Below are the code and all the weights of a small trained network. Each question names an input and a target symbol and asks about switching units off, where a switched-off unit gives its printed mean instead of its output.

import numpy as np


def w(rows, s, z=0):
    codes = np.array(rows[::2]) - 128.0
    scale = np.full(codes.shape[1], s)
    scale[-1] = z or s
    return codes * scale


def f(y):
    return np.maximum(y, 0)


def softmax(a):
    e = np.exp(a - a.max(-1, keepdims=True))
    return e / e.sum(-1, keepdims=True)


def log_softmax(a):
    a = a - a.max(-1, keepdims=True)
    return a - np.log(np.exp(a).sum(-1, keepdims=True))


def net(x, mask):
    ids = ['ΞΨβδελμ'.index(c) for c in x.split()]
    T = len(ids)
    res = E[ids] + P[:T]
    r = res
    for j in range(2):
        rows = slice(4 * j, 4 * j + 4)
        q, k, v = (r @ M[0][rows].T for M in (Q, K, V))
        z = softmax(np.where(np.tri(T) > 0, q @ k.T / 4**0.5, -1e9)) @ v
        o = O[0][rows]
        res = res + np.where(mask[j], z, o[:, -1]) @ o[:, :-1]
    y = f(res @ A[0][:, :-1].T + A[0][:, -1])
    res = res + np.where(mask[2:10], y, B[0][:, -1]) @ B[0][:, :-1]
    return log_softmax(res[-1] @ U[:, :-1].T + U[:, -1])


Q, K, V, O, A, B = {}, {}, {}, {}, {}, {}
E = w([
[162,54,64,155],'Ξ',
[18,96,103,120],'Ψ',
[31,88,68,80],'β',
[71,173,109,2],'δ',
[61,183,151,139],'ε',
[141,203,29,100],'λ',
[170,149,70,227],'μ',
],0.011)
P = w([
[3,119,8,149],'0',
[37,119,21,130],'1',
[66,131,53,122],'2',
[100,112,80,130],'3',
[130,107,81,124],'4',
[152,108,89,117],'5',
[110,116,99,128],'6',
],0.0067)
Q[0] = w([
[252,42,189,166],'H0',
[254,37,207,202],'H0',
[55,235,43,58],'H0',
[68,129,155,138],'H0',
[81,165,2,189],'H1',
[218,195,148,50],'H1',
[64,187,3,153],'H1',
[224,244,249,137],'H1',
],0.0089)
K[0] = w([
[26,148,142,92],'H0',
[2,169,104,54],'H0',
[211,41,132,185],'H0',
[168,163,81,128],'H0',
[232,152,195,190],'H1',
[42,96,126,199],'H1',
[225,130,193,173],'H1',
[17,73,49,175],'H1',
],0.0099)
V[0] = w([
[84,234,166,144],'H0',
[147,151,53,57],'H0',
[186,155,77,182],'H0',
[65,47,180,57],'H0',
[31,67,231,198],'H1',
[151,72,91,233],'H1',
[170,238,147,184],'H1',
[155,141,118,254],'H1',
],0.0091)
O[0] = w([
[127,247,192,144,60],'H0',
[228,130,55,96,253],'H0',
[186,89,181,94,193],'H0',
[61,128,57,203,79],'H0',
[2,132,199,183,14],'H1',
[143,5,160,164,246],'H1',
[217,167,247,170,58],'H1',
[170,17,233,185,181],'H1',
],0.0082,0.0043)
A[0] = w([
[164,137,105,217,57],'N0',
[159,117,208,34,77],'N1',
[1,88,197,153,254],'N2',
[197,165,62,215,91],'N3',
[101,240,158,111,157],'N4',
[98,197,157,33,165],'N5',
[56,97,79,74,105],'N6',
[30,206,57,104,24],'N7',
],0.0071,0.0069)
B[0] = w([
[173,59,205,42,148],'N0',
[101,76,223,150,168],'N1',
[201,150,61,254,216],'N2',
[89,28,214,62,187],'N3',
[171,217,139,207,154],'N4',
[170,214,219,106,180],'N5',
[57,146,155,123,254],'N6',
[101,59,243,129,216],'N7',
],0.0087,0.007)
U = w([
[176,119,19,170,167],'Ξ',
[81,103,134,205,11],'Ψ',
[36,84,167,114,2],'β',
[56,140,168,11,115],'δ',
[140,193,134,187,240],'ε',
[218,202,88,75,175],'λ',
[162,76,255,156,76],'μ',
],0.0075,0.0073)

Each question gives the input, a string of symbols that net reads in full, and the target symbol t.
The units are the heads (4 rows each of Q, K, V and O) and the neurons (one row each of A and B). Each row of codes is followed by its name. A weight is (code - 128) times the scale printed after its matrix; where a second scale follows, it is the last column's (O, A, B and U).
mask holds one flag per unit, heads first, then neurons. A switched-off unit (its flag False) gives its mean, the last column of its rows in O or B, instead of its output. The means were averaged over made-up inputs and are rounded, as every weight is.
A unit's drop is (log p(t) with every unit on - log p(t) with that unit switched off) / (log p(t) with every unit on - log p(t) with every unit switched off).
The circuit of an input: a set's keep is (log p(t) with only the set's units on - log p(t) with every unit switched off) / (log p(t) with every unit on - log p(t) with every unit switched off). Starting from all 10 units, units are removed one at a time, each time the one whose removal leaves the highest keep (on an exact tie, the one counted first), for as long as the keep stays at least 0.8.
circuit, biggest first: the units of the circuit, biggest drop first
most important unit: the unit with the biggest drop
k most important neurons: the k neurons with the biggest drops, biggest first
which heads matter: for each layer, one digit per head in row order, 1 if its drop is at least 0.15 and else 0, layers parted by /
drop when u is switched off: that unit's drop, to one decimal
input Ψ Ψ ε, target ε: circuit, biggest first : H1, H0, N4
input δ β δ λ λ δ ε, target λ: circuit, biggest first : H1, H0
input Ξ ε β, target Ξ: most important unit : N2
input ε Ξ Ψ δ Ψ, target δ: circuit, biggest first : H1, N2
input β Ξ ε Ψ λ Ψ Ψ, target Ξ: which heads matter : 10
input Ξ λ μ λ, target μ: which heads matter : 11
input Ψ Ψ ε Ψ, target ε: circuit, biggest first : H1, N2, H0
input ε δ δ, target ε: 2 most important neurons : N4, N3
input ε ε ε Ψ δ, target ε: circuit, biggest first : H0, N4, H1
input μ δ β, target μ: circuit, biggest first : H0, H1
input Ψ Ξ μ Ξ λ λ Ψ, target λ: which heads matter : 01
input Ψ λ Ψ δ Ψ, target δ: 2 most important neurons : N7, N2
input δ δ β, target δ: circuit, biggest first : H1, N7
input Ψ λ Ψ ε, target λ: which heads matter : 00
input λ λ λ Ξ, target λ: 3 most important neurons : N7, N2, N6
input Ψ Ψ β Ξ Ψ ε, target Ξ: which heads matter : 10
input ε β ε Ψ, target ε: which heads matter : 11
input Ξ Ξ λ Ψ λ β, target λ: circuit, biggest first : H1
input Ξ Ψ Ψ δ δ Ξ, target δ: circuit, biggest first : H1, N3, N2
input Ψ ε Ψ λ ε Ξ Ψ, target Ξ: most important unit : N7
input Ψ Ψ Ψ β β, target β: circuit, biggest first : H1, N7, H0
input Ψ Ξ β δ μ, target μ: 2 most important neurons : N3, N0
input Ξ Ξ Ξ μ, target μ: drop when N2 is switched off : 0.1
input λ Ψ δ, target λ: drop when H1 is switched off : 0.3
input ε ε ε, target ε: drop when H1 is switched off : 0.2
